Small tables with named rows and columns. After each table, cells are looked up by row and column.

miposi:
         sotore  dagas  lan  bapese  kasazo  ruz  tugirib
kero         56     73  116      37      77    9       62
fominot      61     75  133     163      74  213       71
famopel      65     83   34     103      76  241       79

tugirib of famopel: 79
lan of kero: 116
dagas of fominot: 75
bapese of famopel: 103
ruz of kero: 9
kasazo of kero: 77
dagas of famopel: 83

tes =
cols = bazuza, lopunu, ral, kapezig, tuluk, nalenu, bedigo, beb
dul: [-59.8, -49.2, 10.5, -37.7, 51.6, -35.9, -30.2, -56.4]
vesib: [-17.9, -42.7, -9.6, -13.4, -16.1, -8.8, -10.0, -37.4]
lema: [-19.2, -31.8, -3.9, -27.0, -14.1, -50.4, -49.2, -12.9]

beb of dul: -56.4
bazuza of vesib: -17.9
ral of vesib: -9.6
ral of lema: -3.9
beb of lema: -12.9
ral of dul: 10.5
nalenu of vesib: -8.8
kapezig of lema: -27.0
bedigo of vesib: -10.0
bedigo of dul: -30.2
bazuza of dul: -59.8
kapezig of vesib: -13.4
lopunu of vesib: -42.7
bedigo of lema: -49.2
lopunu of dul: -49.2
tuluk of dul: 51.6
tuluk of lema: -14.1
bazuza of lema: -19.2
lopunu of lema: -31.8
nalenu of lema: -50.4

Table votot
cols = rugo, fasazav, vetu, zivef
fivalo: [147, 114, 108, 77]
vod: [52, 91, 92, 128]
tisava: [195, 109, 90, 109]
malus: [74, 74, 138, 83]
sutorel: [98, 122, 91, 96]
bulob: [64, 93, 118, 98]
bafifo: [81, 112, 129, 45]

vetu of bafifo = 129
vetu of vod = 92
fasazav of bafifo = 112
fasazav of sutorel = 122
rugo of bafifo = 81
vetu of fivalo = 108

sabe:
        mobaval  dobuzag  davazaf  zil
mifuli       29       27       22   33
digov        40       16       22   29
rup          25       30       31   31
gokobo       31       28       15   81
gis          17       39       57   15

What is the davazaf of gis in sabe?
57
What is the zil of digov in sabe?
29
What is the davazaf of rup in sabe?
31
What is the mobaval of gis in sabe?
17
What is the davazaf of gokobo in sabe?
15
What is the dobuzag of rup in sabe?
30
What is the dobuzag of gis in sabe?
39
What is the mobaval of gokobo in sabe?
31
What is the zil of rup in sabe?
31
What is the dobuzag of digov in sabe?
16
What is the mobaval of digov in sabe?
40
What is the dobuzag of mifuli in sabe?
27
What is the dobuzag of gokobo in sabe?
28

val =
,bubev,dezulu,poza,tozo,kopule,dofamev,boganev,raru,kon
zuvek,85,204,157,164,96,97,80,165,138
nak,115,143,101,102,156,19,93,168,142
kosirap,98,38,89,112,121,55,90,68,121
salupe,186,51,77,84,147,157,132,75,95
lodo,192,126,71,104,184,132,157,182,110
naz,98,36,87,112,113,58,91,80,123
vodad,65,97,165,157,43,113,98,76,152
vep,125,144,91,95,151,14,93,164,140
feg,178,55,85,82,150,159,121,77,98
lefira,125,190,150,156,153,189,164,172,104
gufoza,120,112,178,119,105,222,162,66,118
nal,187,129,70,107,178,122,155,181,111
kudib,101,42,94,106,116,58,87,71,124

What is the dezulu of naz in val? 36
What is the dofamev of vodad in val? 113
What is the raru of lodo in val? 182
What is the dofamev of gufoza in val? 222
What is the kon of nal in val? 111
What is the dezulu of vodad in val? 97
What is the dezulu of zuvek in val? 204
What is the kopule of lefira in val? 153
What is the dofamev of kudib in val? 58
What is the kon of vodad in val? 152
What is the tozo of feg in val? 82

puv:
	difira	mufi	dal	lal	guv	munovo	zanim
nivu	-68	-18	37	20	11	-32	-28
vazuta	46	-4	-16	83	-2	23	-40
vatun	86	21	21	69	-47	-68	-40
das	-14	48	-44	16	15	4	75
riganok	26	-47	31	-35	5	67	-66
pivun	59	16	-33	-7	-49	95	34
fumem	24	-18	49	9	-16	-40	72
nalo	44	95	-30	13	2	2	25
lavek	-46	30	37	-42	11	-2	88
lef	-44	-1	-58	87	-60	6	-20

vazuta, guv: -2
vazuta, difira: 46
fumem, difira: 24
das, dal: -44
riganok, guv: 5
das, munovo: 4
vatun, lal: 69
fumem, guv: -16
nalo, guv: 2
vatun, guv: -47
lavek, lal: -42
pivun, zanim: 34
pivun, guv: -49
fumem, munovo: -40
nalo, lal: 13
lavek, dal: 37
lef, difira: -44
vazuta, lal: 83
das, mufi: 48
Which row has the largest lal? lef

Table begedeg
cols = nosane, bes, fik, tumu, bamoto, gog, des, dopu
fovuf: [0.38, 0.42, 0.63, 0.83, 0.67, 0.65, 0.58, 0.62]
kiza: [0.54, 0.54, 0.54, 0.57, 0.31, 0.40, 0.37, 0.39]
fope: [0.44, 0.46, 0.54, 0.45, 0.63, 0.57, 0.73, 0.55]
bizuba: [0.51, 0.48, 0.47, 0.60, 0.31, 0.35, 0.17, 0.38]
puse: [0.58, 0.59, 0.38, 0.38, 0.49, 0.54, 0.47, 0.52]

What is the fik of puse in begedeg?
0.38
What is the bes of bizuba in begedeg?
0.48
What is the tumu of fovuf in begedeg?
0.83
What is the tumu of bizuba in begedeg?
0.60
What is the bes of fovuf in begedeg?
0.42
What is the tumu of kiza in begedeg?
0.57

Table sasipal
,rasuv,nodu
tevuta,85.322,28.214
diduta,94.933,30.575
luf,90.620,29.712
kuz,70.408,22.677
pabaziv,60.506,17.356
nepok,31.663,2.735
butuvo,78.506,25.781
sofeg,47.200,10.042

diduta, rasuv => 94.933
tevuta, rasuv => 85.322
tevuta, nodu => 28.214
nepok, rasuv => 31.663
pabaziv, nodu => 17.356
luf, nodu => 29.712
sofeg, nodu => 10.042
kuz, nodu => 22.677
butuvo, nodu => 25.781
butuvo, rasuv => 78.506
kuz, rasuv => 70.408
pabaziv, rasuv => 60.506
nepok, nodu => 2.735
luf, rasuv => 90.620
sofeg, rasuv => 47.200
diduta, nodu => 30.575

zut
|  | babez | liri |
|---|---|---|
| gizov | 171 | 206 |
| mevu | 12 | 209 |
| guporon | 215 | 149 |

What is the babez of mevu in zut?
12
What is the babez of gizov in zut?
171
What is the liri of gizov in zut?
206
What is the babez of guporon in zut?
215
What is the liri of guporon in zut?
149
What is the liri of mevu in zut?
209
Row with the largest liri: mevu

Table lameku
|  | refi | bap | sen | dugotov | tapovo | vele | vak | mar | devulo |
|---|---|---|---|---|---|---|---|---|---|
| fatoru | 174 | 94 | 194 | 155 | 156 | 180 | 210 | 74 | 183 |
| fafav | 123 | 168 | 140 | 144 | 166 | 250 | 208 | 117 | 132 |
| pabuvu | 152 | 142 | 155 | 155 | 152 | 154 | 157 | 157 | 154 |
| nomak | 168 | 140 | 154 | 157 | 142 | 159 | 158 | 166 | 159 |
| manomav | 168 | 92 | 198 | 153 | 151 | 183 | 221 | 64 | 190 |
| nebam | 163 | 98 | 182 | 157 | 154 | 160 | 167 | 122 | 165 |
| povabov | 215 | 133 | 156 | 213 | 97 | 160 | 169 | 160 | 170 |
| bubug | 135 | 167 | 142 | 158 | 157 | 242 | 212 | 123 | 136 |
| rozuge | 178 | 47 | 212 | 178 | 187 | 113 | 115 | 171 | 148 |
| nuf | 134 | 168 | 138 | 159 | 156 | 237 | 210 | 121 | 146 |
| kuv | 166 | 110 | 186 | 152 | 157 | 183 | 212 | 87 | 181 |

tapovo of povabov: 97
mar of fatoru: 74
tapovo of nomak: 142
refi of fafav: 123
bap of manomav: 92
devulo of nomak: 159
vak of kuv: 212
bap of fatoru: 94
tapovo of rozuge: 187
vele of fafav: 250
bap of bubug: 167
sen of fafav: 140
tapovo of fafav: 166
mar of nebam: 122
Row with the largest tapovo: rozuge

